Here is a tiny trained network, its code and every weight. The questions are about switching its units off for an input and a class, where a switched-off unit gives its printed mean instead of its output.

import numpy as np


def w(rows, s, z=0):
    codes = np.array(rows[::2]) - 128.0
    scale = np.full(codes.shape[1], s)
    scale[-1] = z or s
    return codes * scale


def f(y):
    return np.maximum(y, 0)


def log_softmax(a):
    a = a - a.max(-1, keepdims=True)
    return a - np.log(np.exp(a).sum(-1, keepdims=True))


def net(x, mask):
    res = np.array(x, float).reshape(1, 6) / 4 @ E
    y = f(res @ A[0][:, :-1].T + A[0][:, -1])
    res = res + np.where(mask, y, B[0][:, -1]) @ B[0][:, :-1]
    return log_softmax(res[-1] @ U[:, :-1].T + U[:, -1])


A, B = {}, {}
E = w([
[154,53,35,14,117,238,47,112,187,178],'x0',
[236,193,71,215,143,100,66,81,252,69],'x1',
[146,131,134,127,114,135,117,129,109,119],'x2',
[207,107,33,185,217,108,145,155,1,199],'x3',
[164,150,146,129,109,168,130,114,96,113],'x4',
[72,83,16,150,42,114,191,31,69,40],'x5',
],0.0067)
A[0] = w([
[132,141,208,193,140,83,186,143,108,95,103],'n0',
[56,149,178,92,56,135,110,83,184,99,45],'n1',
[206,205,63,192,134,108,69,104,232,72,3],'n2',
[117,202,197,204,148,49,158,151,79,81,113],'n3',
[99,124,31,146,59,109,169,51,105,89,88],'n4',
[191,158,240,104,221,142,73,218,177,208,86],'n5',
[112,157,205,179,167,55,130,117,91,99,103],'n6',
[51,115,169,47,130,157,151,168,49,141,64],'n7',
[88,63,72,127,70,125,139,20,103,86,64],'n8',
[219,163,64,230,138,109,76,56,232,111,35],'n9',
[70,66,178,81,89,170,210,151,58,211,69],'n10',
[137,113,74,105,106,165,42,87,146,172,86],'n11',
[28,118,173,105,112,176,131,155,65,192,35],'n12',
[159,108,182,126,147,143,155,177,179,156,33],'n13',
[104,172,248,195,92,31,207,140,69,76,120],'n14',
[155,88,47,179,195,130,130,158,47,183,49],'n15',
[71,104,215,76,57,123,76,115,210,39,4],'n16',
[80,124,148,123,103,142,134,128,88,207,74],'n17',
[223,65,3,181,247,111,160,144,16,207,50],'n18',
[49,114,233,75,36,170,145,100,248,48,46],'n19',
[131,77,99,144,108,136,179,87,113,69,22],'n20',
[100,98,31,138,81,106,169,71,108,64,114],'n21',
[150,61,51,20,116,220,97,139,167,134,119],'n22',
[118,102,91,54,126,214,110,133,140,141,83],'n23',
[127,174,216,99,154,155,117,167,192,168,22],'n24',
[158,153,198,138,225,136,28,200,126,215,79],'n25',
[68,72,32,155,65,117,167,58,96,72,113],'n26',
[145,84,82,90,100,184,86,131,158,158,99],'n27',
[145,89,64,53,139,220,79,92,152,170,101],'n28',
[140,98,56,85,118,185,75,104,147,177,80],'n29',
[76,32,188,61,121,136,185,164,41,142,60],'n30',
[91,119,149,78,122,131,162,159,77,152,56],'n31',
[134,130,120,128,126,151,117,123,117,135,25],'n32',
[157,97,91,51,116,190,36,121,146,171,111],'n33',
],0.0066,0.0024)
B[0] = w([
[80,162,67,155,94,96,146,111,176,208,202],'n0',
[205,44,183,162,92,174,160,209,107,96,197],'n1',
[151,68,180,108,203,40,24,31,93,77,221],'n2',
[68,174,88,173,76,68,192,100,177,208,227],'n3',
[73,162,124,44,154,195,125,161,99,105,203],'n4',
[41,254,99,13,167,205,73,173,62,107,254],'n5',
[86,167,88,157,82,106,175,119,196,166,200],'n6',
[156,76,157,127,155,88,78,27,116,90,208],'n7',
[87,173,97,79,135,184,105,185,97,131,201],'n8',
[161,48,167,95,203,32,13,18,84,60,226],'n9',
[138,74,163,126,189,69,23,25,140,59,223],'n10',
[94,153,105,168,97,74,154,106,172,155,187],'n11',
[157,96,138,118,186,73,81,58,116,84,198],'n12',
[109,165,121,125,132,149,126,149,106,90,166],'n13',
[74,170,89,169,42,70,175,89,193,201,251],'n14',
[214,72,212,158,117,164,193,203,137,120,198],'n15',
[203,65,153,171,133,177,180,187,136,133,219],'n16',
[151,111,134,117,133,86,87,99,127,63,168],'n17',
[241,35,196,203,117,186,207,233,146,120,244],'n18',
[248,32,213,187,129,156,191,245,130,138,250],'n19',
[117,170,94,104,148,158,105,150,96,120,164],'n20',
[76,216,121,36,172,221,92,194,67,107,205],'n21',
[78,165,92,207,79,93,166,82,167,202,233],'n22',
[103,146,104,182,94,75,152,111,164,167,193],'n23',
[112,172,126,95,139,208,127,179,70,118,200],'n24',
[74,168,113,37,142,210,95,192,68,128,228],'n25',
[62,222,97,38,156,222,97,193,84,121,219],'n26',
[92,152,101,141,78,72,165,103,158,178,191],'n27',
[68,171,96,193,95,89,170,98,190,180,217],'n28',
[106,156,94,155,78,66,176,109,153,163,196],'n29',
[148,95,158,118,156,77,69,45,121,88,221],'n30',
[127,107,134,151,148,102,80,103,129,84,176],'n31',
[117,109,147,131,132,118,112,142,136,155,130],'n32',
[76,161,70,161,103,78,199,119,177,176,214],'n33',
],0.0059,0.0091)
U = w([
[80,174,85,192,63,76,167,77,159,192,253],'0',
[85,196,109,34,149,200,101,166,93,107,35],'1',
[157,82,145,132,172,64,60,12,118,63,106],'2',
[222,64,160,193,109,167,183,207,129,126,129],'3',
],0.011,0.00038)

Each question gives the input, the list of numbers given to net, and the class t.
The units are the neurons (one row each of A and B). Each row of codes is followed by its name. A weight is (code - 128) times the scale printed after its matrix; where a second scale follows, it is the last column's (A, B and U).
mask holds one flag per neuron, in row order. A switched-off neuron (its flag False) gives its mean, the last column of its row in B, instead of its output. The means were averaged over made-up inputs and are rounded, as every weight is.
A unit's drop is (log p(t) with every unit on - log p(t) with that unit switched off) / (log p(t) with every unit on - log p(t) with every unit switched off).
The circuit of an input: a set's keep is (log p(t) with only the set's units on - log p(t) with every unit switched off) / (log p(t) with every unit on - log p(t) with every unit switched off). Starting from the 12 units with the biggest drops (on a tie, the unit counted first), units are removed one at a time, each time the one whose removal leaves the highest keep (on an exact tie, the one counted first), for as long as the keep stays at least 0.8.
circuit, biggest first: the units of the circuit, biggest drop first
k most important neurons: the k neurons with the biggest drops, biggest first
drop of u: that unit's drop, to one decimal
input [0,-7,-6,6,-8,1], class 2: circuit, biggest first => n10
input [4,-6,6,1,6,5], class 2: 3 most important neurons => n10; n5; n30
input [7,2,7,8,-1,-2], class 3: 2 most important neurons => n18; n15
input [1,4,2,-8,8,-7], class 3: 3 most important neurons => n19; n16; n1
input [0,4,0,-2,-2,3], class 2: 2 most important neurons => n5; n9
input [2,7,-2,4,6,-6], class 2: 3 most important neurons => n9; n2; n26
input [6,-3,5,-5,-3,8], class 1: 2 most important neurons => n26; n21
input [3,-1,-5,-6,1,-5], class 3: 2 most important neurons => n19; n16
input [4,1,6,-7,5,-6], class 3: 2 most important neurons => n19; n16
input [6,-2,5,8,5,4], class 3: 2 most important neurons => n18; n15
input [-4,-5,-2,5,3,0], class 2: 2 most important neurons => n10; n19
input [-6,6,5,-8,1,-8], class 1: 4 most important neurons => n5; n18; n25; n24
input [-6,-8,3,-6,-7,-6], class 2: drop of n7 => 0.1
input [-3,6,7,-1,-7,-8], class 1: circuit, biggest first => n5
input [-3,4,2,5,-5,8], class 1: drop of n5 => 0.0
input [-1,-3,7,-3,-2,4], class 1: drop of n26 => 0.1
